Here is a tiny trained network, its code and every weight. The questions are about switching its units off for an input and a class, where a switched-off unit gives its printed mean instead of its output.

import numpy as np


def w(rows, s, z=0):
    codes = np.array(rows[::2]) - 128.0
    scale = np.full(codes.shape[1], s)
    scale[-1] = z or s
    return codes * scale


def f(y):
    return y / 2 * (1 + np.tanh(0.7978845608 * (y + 0.044715 * y**3)))


def log_softmax(a):
    a = a - a.max(-1, keepdims=True)
    return a - np.log(np.exp(a).sum(-1, keepdims=True))


def net(x, mask):
    res = np.array(x, float).reshape(1, 8) / 4 @ E
    y = f(res @ A[0][:, :-1].T + A[0][:, -1])
    res = res + np.where(mask, y, B[0][:, -1]) @ B[0][:, :-1]
    return log_softmax(res[-1] @ U[:, :-1].T + U[:, -1])


A, B = {}, {}
E = w([
[159,2,87,137,67,96],'x0',
[155,77,102,145,194,129],'x1',
[83,143,208,156,124,37],'x2',
[241,142,155,176,191,135],'x3',
[53,91,205,177,194,223],'x4',
[100,119,70,225,198,109],'x5',
[165,113,131,138,107,221],'x6',
[210,206,101,154,88,140],'x7',
],0.0071)
A[0] = w([
[138,125,114,133,121,94,139],'neuron 0',
[102,135,162,165,114,104,82],'neuron 1',
[191,139,158,195,213,191,180],'neuron 2',
[96,109,98,132,111,126,28],'neuron 3',
[75,91,152,80,245,123,103],'neuron 4',
[178,161,114,95,137,66,80],'neuron 5',
[62,161,74,55,83,182,162],'neuron 6',
[164,127,137,113,157,87,70],'neuron 7',
[121,198,198,105,154,95,211],'neuron 8',
[124,139,152,124,108,155,75],'neuron 9',
[121,153,172,123,127,134,123],'neuron 10',
[112,163,123,113,125,112,51],'neuron 11',
[130,118,118,159,147,160,97],'neuron 12',
[250,151,94,73,130,176,137],'neuron 13',
[171,142,108,124,114,150,53],'neuron 14',
[143,92,152,98,97,137,82],'neuron 15',
[137,138,130,111,162,137,140],'neuron 16',
[127,117,129,151,132,145,76],'neuron 17',
[115,131,110,101,136,110,79],'neuron 18',
[168,88,218,48,95,132,146],'neuron 19',
[119,133,117,122,124,132,170],'neuron 20',
[181,155,104,109,130,64,71],'neuron 21',
[146,142,123,111,137,142,128],'neuron 22',
[179,134,101,115,96,161,36],'neuron 23',
[111,121,171,105,109,131,196],'neuron 24',
[132,132,104,176,128,127,99],'neuron 25',
[148,150,143,130,159,113,130],'neuron 26',
[100,130,121,115,133,142,1],'neuron 27',
[170,139,115,141,115,136,42],'neuron 28',
[138,255,113,127,167,154,194],'neuron 29',
],0.018,0.0037)
B[0] = w([
[131,145,140,136,133,108,147],'neuron 0',
[173,133,115,126,132,158,152],'neuron 1',
[3,135,171,137,127,97,252],'neuron 2',
[149,146,126,171,129,153,140],'neuron 3',
[76,78,70,124,117,177,202],'neuron 4',
[136,125,156,173,126,79,180],'neuron 5',
[134,181,154,186,133,151,203],'neuron 6',
[91,117,139,162,121,109,144],'neuron 7',
[157,157,178,116,124,184,201],'neuron 8',
[102,143,120,109,125,119,139],'neuron 9',
[114,168,111,104,133,122,153],'neuron 10',
[135,134,140,111,125,116,141],'neuron 11',
[128,94,155,137,127,121,161],'neuron 12',
[132,77,52,168,118,193,233],'neuron 13',
[117,116,98,132,126,146,158],'neuron 14',
[134,153,134,102,130,147,154],'neuron 15',
[102,117,133,141,127,133,141],'neuron 16',
[136,113,138,130,134,123,139],'neuron 17',
[116,141,143,131,134,115,135],'neuron 18',
[131,156,189,81,129,159,197],'neuron 19',
[132,134,130,138,121,131,136],'neuron 20',
[133,132,141,160,140,66,181],'neuron 21',
[133,128,117,145,120,134,141],'neuron 22',
[122,98,97,112,145,160,170],'neuron 23',
[117,164,113,106,134,131,161],'neuron 24',
[124,131,149,108,126,114,148],'neuron 25',
[114,143,143,143,129,127,148],'neuron 26',
[119,133,104,143,125,109,128],'neuron 27',
[111,124,99,141,135,125,151],'neuron 28',
[151,179,170,184,126,168,219],'neuron 29',
],0.042,0.016)
U = w([
[255,177,207,158,137,79,160],'0',
[157,63,26,173,115,188,127],'1',
[127,211,170,165,109,225,226],'2',
[139,152,82,144,158,52,2],'3',
[107,91,157,119,123,129,52],'4',
[213,163,88,41,94,241,79],'5',
],0.0062,0.0035)

Each question gives the input, the list of numbers given to net, and the class t.
The units are the neurons (one row each of A and B). Each row of codes is followed by its name. A weight is (code - 128) times the scale printed after its matrix; where a second scale follows, it is the last column's (A, B and U).
mask holds one flag per neuron, in row order. A switched-off neuron (its flag False) gives its mean, the last column of its row in B, instead of its output. The means were averaged over made-up inputs and are rounded, as every weight is.
A unit's drop is (log p(t) with every unit on - log p(t) with that unit switched off) / (log p(t) with every unit on - log p(t) with every unit switched off).
The circuit of an input: a set's keep is (log p(t) with only the set's units on - log p(t) with every unit switched off) / (log p(t) with every unit on - log p(t) with every unit switched off). Starting from the 12 units with the biggest drops (on a tie, the unit counted first), units are removed one at a time, each time the one whose removal leaves the highest keep (on an exact tie, the one counted first), for as long as the keep stays at least 0.8.
units of the circuit, in order: the units of the circuit, biggest drop first
unit that matters most: the unit with the biggest drop
top k neurons: the k neurons with the biggest drops, biggest first
drop when u is switched off: that unit's drop, to one decimal
input [6,6,-5,7,-5,-1,-6,-3], class 1: unit that matters most -> neuron 13
input [7,5,-5,-4,-6,6,-4,-4], class 0: top 3 neurons -> (neuron 13; neuron 2; neuron 4)
input [4,3,5,-8,-4,8,2,6], class 0: units of the circuit, in order -> (neuron 13; neuron 2; neuron 4)
input [4,2,-3,8,5,-5,4,0], class 4: units of the circuit, in order -> (neuron 2; neuron 29)
input [0,0,-3,5,-4,-6,2,-6], class 1: top 3 neurons -> (neuron 13; neuron 8; neuron 29)
input [1,0,0,-5,-3,3,-3,-2], class 0: top 2 neurons -> (neuron 13; neuron 2)
input [0,4,8,2,6,-6,-6,2], class 5: top 3 neurons -> (neuron 2; neuron 29; neuron 6)
input [2,0,-3,1,1,-1,-2,-6], class 1: top 2 neurons -> (neuron 2; neuron 8)
input [7,-1,2,-4,-8,0,-1,5], class 3: top 3 neurons -> (neuron 29; neuron 8; neuron 21)
input [8,-2,8,-8,7,2,2,-8], class 1: top 2 neurons -> (neuron 4; neuron 8)
input [8,5,4,1,7,6,5,-2], class 4: top 2 neurons -> (neuron 2; neuron 13)
input [-1,2,6,4,0,-8,-3,-6], class 5: top 3 neurons -> (neuron 2; neuron 29; neuron 6)
input [-5,2,8,-5,4,0,-7,-4], class 5: top 2 neurons -> (neuron 8; neuron 2)
input [2,0,-1,-7,6,2,-1,-5], class 1: units of the circuit, in order -> (neuron 4)
input [8,0,2,-4,1,-4,-1,7], class 5: top 2 neurons -> (neuron 2; neuron 29)
input [-7,-2,8,1,-6,0,-2,-4], class 0: drop when neuron 5 is switched off -> 0.2
input [3,7,-6,7,-1,-3,-4,-4], class 1: drop when neuron 24 is switched off -> 0.0
input [7,6,6,1,0,-7,-2,-5], class 5: drop when neuron 6 is switched off -> 0.1
input [3,0,5,4,-6,-6,1,3], class 0: drop when neuron 21 is switched off -> 0.5
input [5,0,-5,-1,-7,-7,-5,5], class 1: units of the circuit, in order -> (neuron 13)
